In the rows, 128 means zero.
Group, then class
[132  86 151 101 162 116 112 101 183 132 129 145 129  93 126  89 136 126
 188 155 136  99 100 142 115 148 116 169 134 156 148 109 138 149  16 150
 142 141 145  97 138 150 111 179 186 125  84 145  87 122 142 122 142 154
 135 104 195 175 142  97 107 161  96 177] => [42] > vubiv
[119 164 131 137 115 127 140 130 120 114  92 115 129 133 158 126  99 137
 156 134 120 132 142 139 120 130 125 185 161  79 159 147 121 128 110 142
 129 147 133 143 114 146 127 110 133 141 146 116 122 109 132 125 160 125
 135 145 127 165 125 106 127 114 123 100] => [40] > libun
[125 146  66 122 138 163 136 138 145 134 157 164 136 123 145  97 120 121
 138 140 142 125 157 138 150 137 136 146 110  84 135 130 123 108 140 104
 137 130 137 134 130 104 114  74 108 141 139 120 128 129 111 146 126 127
 131 170 114  96 116 139 124 116 138 115] => [41] > Nuze
[131 109 141 135 133 101 115 115 138 111 117 174 127  92 140 103 140 127
 163 134 127 128 137 133  99 120 113 149 135 135 139 137 151 144 106 145
 144 152 121 127 165 150 124 173 164 112 133 144 128 125 140 116 129 109
 129  93 160 159 155 121 122 150 118 141] => [42] > vubiv
[102  88 158 117 146 141 119 127 163 151 103 112 124  86 155  84 135 139
 187 142 157 149 135 160 132 152 119 185 160  61 193 140 122 146 111 131
 133 134 124 127 157  85 134 148 128 110 136 124 113 132 141 116 182 110
 117 160 150 171 115  90 109 107 129 107] => [40] > libun
[108 115 142 144 120 131 140 146  92 146  99  90 141 112 127 151 112 117
 148 118 132 133 180 138 123 166 140 145 166  91 185 129 108 145 124 111
 121 190 183 157 140 122 131 125 111 124 136 116 109 150 121  96 155 114
 158 108 133 148 131 106 140 106 144  89] => [40] > sudi
[131 162 178 108 106 102 134 121 146 120 118  99 138 120 159 167 119 129
 162 137 134 169 161 119 107 151 116 138 149  72 188 125 128  84 147 110
 131 132 138 106 143 134 141 100 125 135 133 139 103 114 117 146 119 128
 143 115 144 129 130 111 130 103 163 100] => [41] > Kezut
[ 99 129 136 137 117 173 145 126 104 127  92 123 115 117 124 135 113 125
 153 124 142 138 144  83 128 130 136 171 163  95 156 172 107 127 135 118
 138 127 144 134 128 118 140 119 107 135 119 134 114 132 131 113 161  88
 121 101 128 164 133 138 128  87 133 100] => [40] > libun
[104 164 132 121 140 159 151 128  99 143 101 109 138 142 136 161 119 130
 140 146 115 135 132 116 129 123 141 147 146 116 168 138 121 114 132 111
 157 119 192 126 121 187 121 117 128 157  92 132  98 135 139 134 122 134
 129 140 126 124 116 142 145  99 139 127] => [41] > Kezut
[113  98 113 138 130  90 145 116 123 149 119 152 135  93 121 140 130 114
 146 129 107 118 147 135 128 159 127 133 141 173 134 132 125 148  89 131
 130 121 145 122 146 185 115 147 133 131  97 126 106 132 136 107 145 128
 118  91 133 133 142 117 134 107 124 129] => [42] > toz
[118 130 153 104 191 153 124 113 175  98 100 124 134 115 110 111 130 142
 159 196 106 116 116 126 155  99 116 142 137 141 148 142 125 129  63 114
  93 120 120  97 120 117 117 151 113 143 136 131 105 108 146 120 130 139
 129 139 118 149 127 152 101 146 112 177] => [42] > toz
[113  93 106 172 118 148 141 136 146 112 121 119 125  71 179  99 137 164
 204 148 125 106 142 155 116 136 128 189 148  90 157 152 135 119  87 121
 114 153 118 132 149 134 119 135 139 140 125 114 120 110 137 133 178 120
 102 142 142 162 128  97 106 116 115  90] => [40] > libun
[109 139  86  99 104 144 134 124 137 136 137  89 133 165 144 130 120 122
 142 129 124 131 135 130 122 151 146 143 142 102 182 134 136  95 136 106
 132 135 178 132 110 173 129  84 121 122 113 124 120 110 113 133 140 128
 137 143 139 116 115 117 135 152 140 103] => [41] > Kezut
[153 164 153  99 138 163 135 104 123 138 147 122 128 126 164 116 123 141
 162 142 151 164  99 130 132 117 133 139 118  63 155 131 120  82 155 103
 135 119 138 124 133 120 119 121 125 156 115 120 124 137 132 154 112 135
 113 198 127 117 118 134 127 109 139 150] => [41] > Nuze
[115 120 114 135  83 126 146 123 122 131  96 121 124 105 187 125 177 140
 137 135 133 151 129 126  84 160 122 174 144  82 194 134 109 116 152 116
 121 147 158 134 130 150 190 108 125 127 126 117 130 125 126 134 172 111
 121 141 122 162 132 112 132  64 150  91] => [40] > sudi
[123 108 125 118 154 135 126 103 129 142 103 125 121  97 151 113 146 117
 170 153 126 129 139 141  88 138 103 157 133 162 151 155 135 145  82 135
 139 113 144 113 121 192 132 157 151 132 118 134  98 108 144 109 133 142
 109 141 135 174 120  98 125 115  96 147] => [42] > vubiv
[ 97  98 133 130  90 145 138 118 120 145 130 138 127  61 158  94 148 107
 171 131 172 148 139 138 107 148 132 177 137  67 209 145 140 124 168 133
 122 130 138 122 161 105 129 136 179 140 120 132 109 142 128 148 152 122
  92 134 149 186 137 111 135  92 141 101] => [40] > libun
[112 140 123 135 125 170 147 116  92 105 122 133 130  66 139 111  94 140
 156 135 154 151 146 120 143 142 141 177 150  89 154 148 131 124 148 142
 129 133 127 139 161 108 135 138 117 147 123 113 128 151 116 130 147 117
 128 149 101 157 119 117 119  94 135 110] => [40] > libun
[100 100 146 140 144 161 159 112  90 133  93 149 137 124 138 103 129 131
 155 146 173 122 133 127 144 134 159 179 163  68 194 155 111 120 144 110
 132 133 174 140 149 103 136 142 125 154 129  97 112 156 143 144 160 124
 119 128 112 162 117 113 120  75 168 103] => [40] > libun
[127 200  92 132 120 160 152 132  72 124 126 107 129 141 152 157 127 131
 117 118 119 147 179 115 136 128 143 133 111 121 131 122 109  84 169 100
 130 129 184 119 119 173 118  56 117 148 125 134 121 139 115 139 104 138
 121 130 158 127 136 157 156 104 156 119] => [41] > Kezut
[121 154 120  95 129 148 149 115 137 129 163 113 151 161 146 122 111 151
 150 146 134 133 120 135 139 159 157 158 119 119 157 143  98  75 153 100
 135 138 170 108  81 158 129  75 121 151 113 123 115 156 119 144 125 149
 131 151 100 134 132 130 127 129 169 142] => [41] > Kezut
[129 164 103 102 117 118 150 125 158 120 135 127 137 178 142 118 115 139
 163 155 121 122 120 130 160 146 155 152 147  80 164 137 110  85 105 110
 134 130 150 127 115 150 119  92 107 167 102 104 102 108 132 150 139 155
 156 133 106 108 138 125 126 127 131 120] => [41] > Kezut
[135 118  94 124 174 138 100 119 143  95 105 106 115 111 129 161 148 114
 162 108 110 111 135 137  74 108  88 135 113 180 104 165 142 178  66 144
 129 132 118 117 118 150 115 133 152 104 151 149 131 108 122  94 103 121
 117 159 155 158 131 113 121 153  87 176] => [42] > vubiv
[131 144 106 116 122 153 157 145  61 154  63 107 131 127 167 122 124 126
 167 116 252 129 171 130 123 147 134 160 159  86 207 150 108 114 137 118
 133 134 196 144 150 185 115 131 111 136 107 134  97 140 124 114 151 139
 139 128 163 159 108 106 184  92 153  89] => [40] > sudi
[130  85 116 100 128 135  85 110 195 105 115 130 111 127 119 116 132 127
 165 116 132 121 101 118 103 123  88 143 115 144 106 134 143 179 106 163
 141 118 108 106 103 157 139 137 158  96 148 143 147 103 148 113 122 189
 111 125 126 139 132 113 167 142 103 156] => [42] > vubiv
[ 94 136 120 140 116 132 138 129  71 153  89 100 148  92 159 136 143 113
 137 122 136 137 148 138  92 157 124 183 167 107 180 149 129 137 144 106
 125 107 162 142 147 138 134 135 122 105 115 122 108 145 118 110 149 115
 123 164 138 169  98 118 158  77 146  96] => [40] > sudi
[163 119 100 112 145 125 122  89 151  84  92 152 128 119 128 111 143 113
 141 141 116 103 116 127 114 101  99 125 116 156 116 136 141 134  94 154
 123 126 107 124 146 172 121 142 153 132 137 136 109 112 145 132 116 141
 118 105 137 140 129 109 123 141 114 145] => [42] > vubiv
[125  86  97 109 148 116 143 122 139 147 112 138 131 119 120 148 135 108
 115 156 100  94 100 135 124 125  99 102 138 194 140 131 140 150  63 125
 140 110 143 117 138 157 120 138 131 119 116 156 110 108 151  97 125 124
 126 106 134 143 140  84 128 154 116 159] => [42] > toz
[ 98 106 135 113 135 111 116 119 159 138 122 125 126 112 136 117 158 129
 147 133 131 123 121 128  90 157 125 125 112 175 127 148 134 135  95 131
 129 134 157  91 133 181 112 132 178 120 116 151 115 107 140  98 127 160
 107 115 147 148 154 109 145 134 108 161] => [42] > vubiv
[146 175 121  96 113 159 128  96  92 148 103 105 118 138 162 138 138 115
 152 127 120 148 152 130 105 136 108 153 135  79 207 158 134  73 154 110
 140 110 130 133 135 140 110 128  92 152 111 113 114 125 146 141 120 123
 104 218 140 112 115 127 131  88 145  93] => [41] > Nuze
[125 123 121 121  84 133 142 130 121 169 160 128 130 142 186 136 119 129
 164 115 105 125 128 155 102 172 127 144 143  90 153 117 124 114 147 103
 122 125 103 157 145 165 126 104 113 138  94 125 123 128 121 134 136 133
 161 176  86 101 113 132 116 102 160  84] => [41] > Nuze
[127 137 152 113 162 115 139  99 153 127  88 154 125 121 124 145 141 164
 150 162 125 134  99 123 145 123 118 108 126 143 167 136 140 109  96 120
 148 119 141  86 165 147 126 165 142 154  94 145  93 113 142 123 106 157
 132 111 148 126 125 130 121 135 129 158] => [42] > toz
[220  89 131 131 174 159 134  90 146 140 122 144 114  80 126 127 133 112
 185 150 109 110  96 138 118 136 113 141 110 190 119 137 133 167  73 143
 141 114 149 105 150 189 111 158 163 118 108 156  94 120 126  90  92 127
 114 108 138 169 150 124 118 130 103 167] => [42] > vubiv
[134  80 142 144 157 106 101 106 156 105 131 139 125  69 131 126 134 115
 167 149 104 113  97 143 104 141 115 150 145 162 142 130 131 159  36 146
 116 143 111 108 151 174 121 193 162 120 123 132 101 114 146 120 107 145
 121  87 112 152 132  99 110 151  97 147] => [42] > vubiv
[ 96 117  78 135  76 121 136 136 110 153 103 102 137 134 169 116 126 133
 134  73 126 129 127 154  47 177 118 149 145 104 153 155 116 123 151 119
 129 143 179 142 105 170 164  95 143  92 130 133 140 140 125 115 158 130
 107 168 133 165 115 105 148  91 148  55] => [40] > sudi
[103 111 116 104  85 120 121 130 104 157 106 110 129 122 157 121 126 124
 162 111 129 116 157 149  98 180 123 142 146  87 166 142 125 131 150 115
 139 132 160 119 135 143 132 129 122 109 126 120 104 136 119 119 154 129
 125 143 123 151 113 113 139  87 142  98] => [40] > sudi
[112 107 102 150 125 154 125 126 116 123 113 156 127  97 137 118 131 132
 151 151 149 140 131 132 107 135 130 169 160  85 149 128 121 151 142 125
 125 136 152 146 135 106 132 112 122 135 137 138 128 126 132 122 156 106
 117 123 124 170 126 117 115  87 122 105] => [40] > libun
[ 89  89  92 130 112 148 150 145 130 134 103 111 139 100 134 102 133 130
 142 140 146 122 147 145 122 147 137 186 148  96 190 149 113 118 114 120
 118 139 161 139 141 101 119 131 142 137 113 119 103 131 117 137 177 127
 106 133 145 170 132 107 118 103 130 107] => [40] > libun
